Each row was made from one small tree. The marks that hang from a mark follow it in brackets, in alphabetical order. Every link used is in the known rows. Write each row's tree.
Known rows:
tufomir{puzev tufe{kofo{vofif{ruzapil}} zire}}: [ 133 -294  120 -232   77   66 -110 -188   28 -124  -80  340  -64  -77
  -47  417   58 -453  -83 -136  180 -147  -47 -331   97  -68   29 -295
  352 -174  466  408 -340   67 -106  147   88 -271   55 -110  -97 -302
  -51  225]
kofo{vofif{zire{sazagu}}}: [ 415 -196   72 -358  157  116 -154 -246 -259 -126 -158   77   49   -3
 -100  590    2 -148   39 -223  239  213 -179  113   92   20   -5 -262
  343   58   39  223   -3  172 -372  -24   90   73  160   31   50  145
  -60  245]
lale{kofo{puzev{ruzapil}}}: [ -16 -195   32 -351  159 -126  -71 -377   11 -301  -62  182 -163   99
  195 -118 -146  -45  108  -80 -187   93   65 -149   35   32   45 -209
  344  239  363  140 -139  123 -298  -45   69    0   86   93  -71 -187
   95  268]
tufomir{puzev{ruzapil turo{lale}} tufe{kofo}}: [ -35 -241   30 -216  154   62  -44    8  106 -169 -105  425 -295   76
  148  451  -81 -114  -13  -49  -74   -5   23 -278  135  -58    3 -233
  139   52  707  380  -62  419 -295  -54 -124 -255   69  -61  -82 -127
   75  -26]
kofo{puzev{ruzapil{zire{sazagu}} tufe{turo}} vofif}: [  60 -200    8 -492  400   35 -133 -238  -71 -188  -65  -15  -65 -112
  291  213  -29  105   72 -225  -45   82   76   52  157  -21 -104 -169
  238  277  296  357  -87  188 -222  -44   87  -75   13  172  -20  197
  -85  119]
turo{lale{sazagu} puzev{ruzapil tufe}}: [ 337 -295   76 -301  140   53 -124 -197   49   93 -145   39 -151  381
  104  144 -109 -132  219  -39  -11  259   26    7   69   -6   88 -290
   77  173  521  378 -159   42 -359 -121  -99  -23  107  -71   62   68
   39  186]
lale{kofo{vofif{puzev ruzapil}} zire}: [ 237 -136   48 -522  112 -102 -150 -266  -70 -114   19   37 -281  117
  146 -144 -150 -258  131  -65  -19 -200  -65  -32  -41  140   32 -396
  300   77  179  363 -200  125 -156  -78   58   50   79  116  -93  -67
 -136  281]
ruzapil{vofif{kofo puzev}}: [  98 -173   23 -377  121 -157   -1 -369 -123   19  -32   -3   32  196
   49  193 -129  -32  284  -24 -305 -243    9  175  -29  -94   74 -412
  515 -213  113  306 -199   24 -184  -21   42  138  109  112   32  125
  -19  239]
ruzapil{kofo{puzev} zire}: [ -77 -164   -2 -414  156 -173   35 -423 -284  -35 -187 -179   57  132
  329  149  -22  200  198   -1 -242   80  -29  235   44  -72  -44 -296
  378  109  -56   67 -202  156 -305 -146   93  216  128  111  -49  123
  121  147]
puzev{ruzapil tufe{zire} tufomir turo{lale{sazagu}}}: [ 322 -179  -41 -133   61  267 -168  207   11  -36  -84  -46 -208  633
  159 -175  -89 -269  343  -49  162   51   54  -69  107   69  -94 -193
 -113   50  632  593 -112   34 -250 -234 -166 -166    5   -4   67  134
   77   22]
puzev{tufe{kofo} turo}: [ 124 -225    8 -263  164  -25 -164  168    6 -229 -170   73    0  -52
  -57  271  -18 -107  141  -99   33  -62   36 -145  139   42   41 -145
   -2   60  345  382 -230  128 -277 -174 -179 -256   15   57   46  303
  141  -67]
tufe{kofo{lale vofif{zire}} turo{puzev tufomir}}: [ 156 -138  177 -440  211   50 -289 -177  -50 -312 -143  164 -109 -262
 -175  663  160 -320  -88 -118  252   47 -131 -233  277 -155  -64 -602
  215   36  619 -171 -173  154 -479   61   45   42  153 -153   11  334
   -7   65]
vofif{kofo{lale} puzev{turo} ruzapil}: [  51 -145   79 -505  151  -32 -135  -19  155   -8  -87  202 -228  243
  136  357  -64 -204  340   -4  -63 -417    6  148    5  113   -6 -388
  433 -216  153  397   43  366 -339  -38  -73  -13   24  192  -23  272
 -165  236]
lale{sazagu{kofo{puzev{ruzapil tufe{tufomir}}}} zire}: [ -37 -245   69 -344  241  -70  -41  -42 -148 -150  -85 -113 -121  259
  363 -343 -227  -26  173 -106  -93  189   21  232  118   27   21 -327
   70  336  211  328 -318 -379 -164 -309  -66  140   16   87   16    5
  -45  145]
tufe{turo{puzev tufomir} zire{sazagu{kofo{vofif}}}}: [-181 -268  180 -317  220  130 -218 -117 -157 -384 -125   48    7  104
 -165  118  -74 -301  -87 -256  179  197 -112 -393  240  -29   25 -392
  366  243  601  213 -390 -346 -214  124  -76  -29  110 -139   98  231
  -43  101]
turo{lale{sazagu} puzev{ruzapil tufe} tufomir}: [ 259 -253   77 -321  200  -19 -202 -134   37  -46 -181   54 -171  546
   12   -5 -102 -124  245  -12  -61  196   51   53   88  -41   59 -390
  -24  234  692  367 -287  -82 -369  -88 -175   82   89 -223   50  163
  100  119]
tufomir{puzev tufe{turo{lale}}}: [-262 -219   56 -210  197   70  -59 -160 -174 -125  -20  211  -67  195
  -54  588 -119   76   46  -70  -89  129  -38  -77  105   -5  -22 -307
  120   -4  651  436  -12  142 -303  -62  -86 -174   63  -65  -23   83
  101  -84]
kofo{puzev{tufe{zire} tufomir turo}}: [  28 -186 -116  -24  173  -11 -199  123  -96 -270  -64 -150   72   91
  -44 -251  -73   61  303  -44  -81 -118   88  -92  152   37  -74 -153
  130  124  469  569 -324 -148 -109  -86  -58 -310 -119   98   34  182
  245  -52]
ruzapil{kofo{lale{zire} puzev{tufe tufomir}} turo}: [ 172 -122 -116 -360  182  -62  -98  146 -135 -162 -147 -375 -234   82
  192   38 -135  423  412   91 -245  -45  -87  144   93   11  -40 -345
   -5  164    6  143 -369  -40 -290 -420   -9  144  -65  142  -36  280
   60   -7]
turo{lale{sazagu} tufomir}: [ 200 -128   83 -275   44   37 -132 -158 -232 -137 -154  105  -44  733
 -112   37  -70 -216  254 -104   31  233  -89  112   -8   92   47 -343
  -76   82  482  329 -210 -166 -400 -193 -182  202  162 -226   35  178
   92   77]
tufomir{puzev tufe{turo zire{kofo{lale} sazagu}}}: [ -70 -261  122 -372  110  410 -231  -21 -152  -72 -233  267  -50  136
 -115  792 -145 -101  -58 -149  228  194  -75 -314  203   18  -51 -181
  275 -125  120  336  -13   53 -406   83 -219  -52  116  -30    3  -18
 -187  120]
sazagu{kofo{lale vofif{puzev{tufe tufomir} ruzapil}}}: [  19 -167    9 -414  177  -97 -221   35  -31 -216   88   51 -401  149
   48   89   19  -20  366 -104   41 -205   35   37  -19  100   -4 -342
  464   89  184  422 -297 -157    4  -81   16   78 -101  155   -8  277
 -127  169]
kofo{lale{sazagu} puzev{ruzapil} vofif}: [ 377 -161   79 -297  116   -8  -89 -325  148 -186  -79  156 -248  198
  168  158   13 -377  161 -142   65  266  -61  -21   11    2   24 -301
  321  134  204   45 -131  -61 -293 -129  182   19  112   80  -96  -13
 -190  395]
zire{sazagu{kofo{vofif{ruzapil{lale}}}}}: [ 109 -245  114 -531   75   97  -66  -89 -206 -230  -90  172 -399  358
   45  335  -45 -265   62 -330  270  238 -103  -77   12  131   77 -252
  441  172  -61  102 -149  123 -172 -110   61  143  104  133   98  304
 -273  310]
vofif{kofo{puzev{ruzapil tufe tufomir}}}: [ -10 -226  -67 -276  281 -118  -65  -94   17 -164  -58   19  -45  190
  199  -24  -91  265  356  -16 -335 -142  141  158   79  -23   -5 -247
  386   52  299  524 -260  -25 -180  -65   52   21  -91  157   62  -82
   64  194]
lale{kofo sazagu zire}: [ 383 -178   95 -358  -36   66  -70 -160 -219  -62 -259 -107  -91  361
  102 -112 -221 -249  110  -63   87  384 -118  -18   45  120   79 -355
  -32   77  -13   83 -141  -67 -420 -329  -98  149  228  -20   53   73
  -59  183]
puzev{tufe{kofo turo{tufomir}}}: [ -96 -194   86 -367  257  -16 -266   85  -99 -368 -108  118   78   97
 -175  233   -4  -71   84 -114   -8  -82   81 -128  183   21   -9 -270
 -143   43  660  348 -311  -95 -316  -90 -205  -83    8 -110   62  365
  151 -125]
turo{lale{sazagu zire} puzev}: [ 432 -222   98 -260  -30   85 -104 -247 -254   91 -162 -133  -41  396
   -6   42 -181 -231   95  -28   29  399 -193    3   72   39  122 -440
   29  105  321  211 -167  -54 -427 -218 -112   68  214 -122   83   86
  -23  126]
zire{kofo{vofif} sazagu}: [ 222 -184   49 -423  159  123 -162 -117 -175 -169 -174  174  -20  156
 -143  499  -80 -159   78 -246  130  226 -121 -142   38  110   88 -119
  413  148 -108  432 -174  -60 -248  -13  -96  118  124   62   51   -6
 -142  285]
kofo{lale puzev vofif}: [ 161 -131   12 -261  120 -110 -130 -334  -67 -298   18   48 -135   29
  -61  327   61 -178  141 -141    6  123 -138  -22    2  -25   33 -292
  405  124  157   93 -225  -53 -247  -68  161  -41   61   95  -99   64
  -42  231]
turo{tufomir{puzev{ruzapil tufe}}}: [  65 -299   35 -272  278  -98 -228  -76   93 -333 -174  132  -44  264
  -88  364 -154 -134  113   72 -285   80   76   77   91 -174   20 -332
  245  150  616  357 -150   49 -291  -44  -64  -51  -19 -122    3  180
  155  121]
vofif{kofo puzev{ruzapil{lale} tufomir} zire}: [ 190 -195   -1 -462  115  120 -104 -125 -111  -18 -145  107 -286  413
  258  358 -109  -33  257   26 -114 -162   55  396   77  -54 -101 -440
  472 -220  146  219   71  572 -329  -56  126  279   49  154   40  134
  -62  298]
sazagu{kofo{lale puzev{tufe{zire}}}}: [-123 -246   -4 -288   52  -18 -138 -221 -219 -242  -46  -79  -65  202
  105   24   -6  -12  164 -168   83  -43 -148  -92   87  -54   -5 -176
  331  116  205  211 -413 -258 -266  -90  -28   10   23  133  -45   11
   27  138]
tufe{kofo tufomir{puzev}}: [  13 -277  184 -210  123   83 -103  -63  -76 -256 -109  295   96 -143
 -188  615  -89 -297  -16  -16 -104  210   50  -93   88  -67  106 -308
  245    3  415  239  -99  -25 -248  -72  -36  -30   48 -166   55  -35
  187   51]
puzev{tufe{kofo turo zire} tufomir}: [  47 -228   53 -186   90  237 -270  151 -162 -251  -25   -5  126   46
 -136  123    4 -179   98 -101  140  -59   88 -293  208   40  -51 -176
  -56 -132  619  447 -267 -110 -204  -71 -122 -234  -34  -29  114  163
  147 -103]
ruzapil{kofo lale{sazagu} turo{tufomir} vofif}: [ 264 -118   35 -464   89  -45   72   -1 -101 -103 -347 -187 -331  608
   94  154 -134 -103  368  -13 -105  191  -23  139   28  -88   15 -522
  -72   57   32 -261 -353    9 -315 -438   -2  383  176  -84   52  662
   17  151]

Which tree is each row?
[ 159  -99   -5 -491   76  -93 -100 -348 -403  -58 -153 -176   20  233
   63  339  -66 -171  130  -72  -79  133  -78   66   53 -194   20 -365
  453   -2 -132   10 -132  161 -266 -129  -75  228  219   56   33  294
   22  162] : ruzapil{vofif zire{kofo}}
[-100 -207    3 -173  145   68 -139  -28 -153 -266 -169  127  -76  462
 -157  324 -142 -119  140  -22 -110 -110 -170  -70   87 -113    5 -347
  -14    6  785  462 -391   58 -306  -75 -164  -82   50 -322 -152  -47
  271  -60] : ruzapil{turo{lale tufomir{puzev tufe{zire}}}}
[ 345 -286  148 -271  -61  310 -219 -126 -228 -159 -166  199  167  121
 -163  280  -49 -369  -59 -209  241  143  -83 -291  106   78   97  -66
  136 -125  245  291 -206    8 -355   37 -119  -70  156 -113   67 -107
   -7  158] : tufe{kofo zire{sazagu}}
[ 397 -134   11 -278  164  -40 -146  -44   42  -99  -50   44 -248  132
   28  -43   74  -29  419 -125  103   73   81   29    9  150  -15 -315
  180  119  123  351 -281 -287 -126 -161  111   16  -67   87   40  181
 -137  247] : kofo{lale{sazagu} puzev{tufe tufomir} vofif{ruzapil}}
[  86 -261   85 -171  -10   83 -197 -123 -211 -149 -112  106   67  192
  -91  208   16 -330  -28 -133  204  -23  -50 -160  122  -16   46 -182
   75 -218  334  306 -375   22 -228   40 -110 -229  122 -137  -89 -127
   81   50] : tufomir{tufe{kofo zire}}
[ 414 -167    8 -501  139   59 -120   39  -73  136 -119  -15 -181  413
  193 -157 -235  -31  403  -39  -90 -298 -103  219  -39  234   52 -290
 -230   40  398  707 -236   90 -301 -345 -184   83   15   22  -54  140
  -41  111] : vofif{puzev{tufe} ruzapil{turo{lale{sazagu zire}}}}
[ 195 -160  228 -468   84  367 -295  137 -272 -219  -20   58  -90   -3
 -111  522 -104 -292  -78 -154  275  289  -55  -76  185  112   11 -339
 -138  -39  192   38   51   43 -434 -200 -192   35  117  -64   91  286
 -179  -68] : tufe{kofo{lale{zire{sazagu}}} tufomir turo}
[ 158  -86  -33 -543  136   62   59 -256 -294  194 -116  -30 -137  275
  305  210 -123  197  316 -123 -179 -212  -29  197   16  -38  -42 -350
  343  -68   38  387  -16  393 -318 -108 -116  261  178  121   63  263
  -74   46] : ruzapil{vofif{kofo puzev{turo{lale}}} zire{sazagu}}
[-163 -265  201 -421  129  274 -202  -90   10 -217  -27   10 -361  281
   96  227 -160 -527  -47  -44  190  251  141 -227  206  -85  -45 -453
  146   96  601  -95  -21  313 -294  -27   15  -90   92  -37   32  176
   68  125] : tufe{tufomir turo{puzev{ruzapil{lale{kofo}}}} zire}
[ 284 -254   69 -387   88  -35 -314 -107 -111 -300 -164 -165 -323  538
  -42  114 -207 -430  -44   68  -97  318  -56  111  149 -175   56 -574
  167  147  417 -144 -187  305 -361 -112  -36   38  127 -129   11  401
  -33  159] : turo{puzev{ruzapil{lale{zire}}} tufomir}
[ 101 -142  -19 -410  248   86 -106  -94 -228 -118 -310  228   94 -142
   57  276 -132  234  118 -212   32   -5  -77  -60  194  130  -54 -122
  372  229   -4  411   -7  185 -444   -2 -130  110  103  186   59   52
    7  190] : vofif{zire{kofo{puzev{turo}} sazagu}}
[ 413 -254   46 -420   43  157 -148 -110   32  112 -117   40 -266  503
  126    7  -22 -452  283 -154  264 -168   30  118  -39  121  -38 -250
  101 -118  156  519 -314   37  -99  -86   76   -8   12  102  -34  156
 -183  345] : kofo{vofif{puzev{tufe{zire}} ruzapil{lale{sazagu}}}}
[-170 -157  -29 -137  175 -187  -23 -169 -219 -445   25   24  -94   14
    7 -128  -27   62  184 -187 -142  152  -51 -140   57   32   50 -284
  552  302  267  272 -416 -384    6  -95  138   40  -18  105   26   25
   74  143] : sazagu{kofo{puzev{tufomir} vofif}}
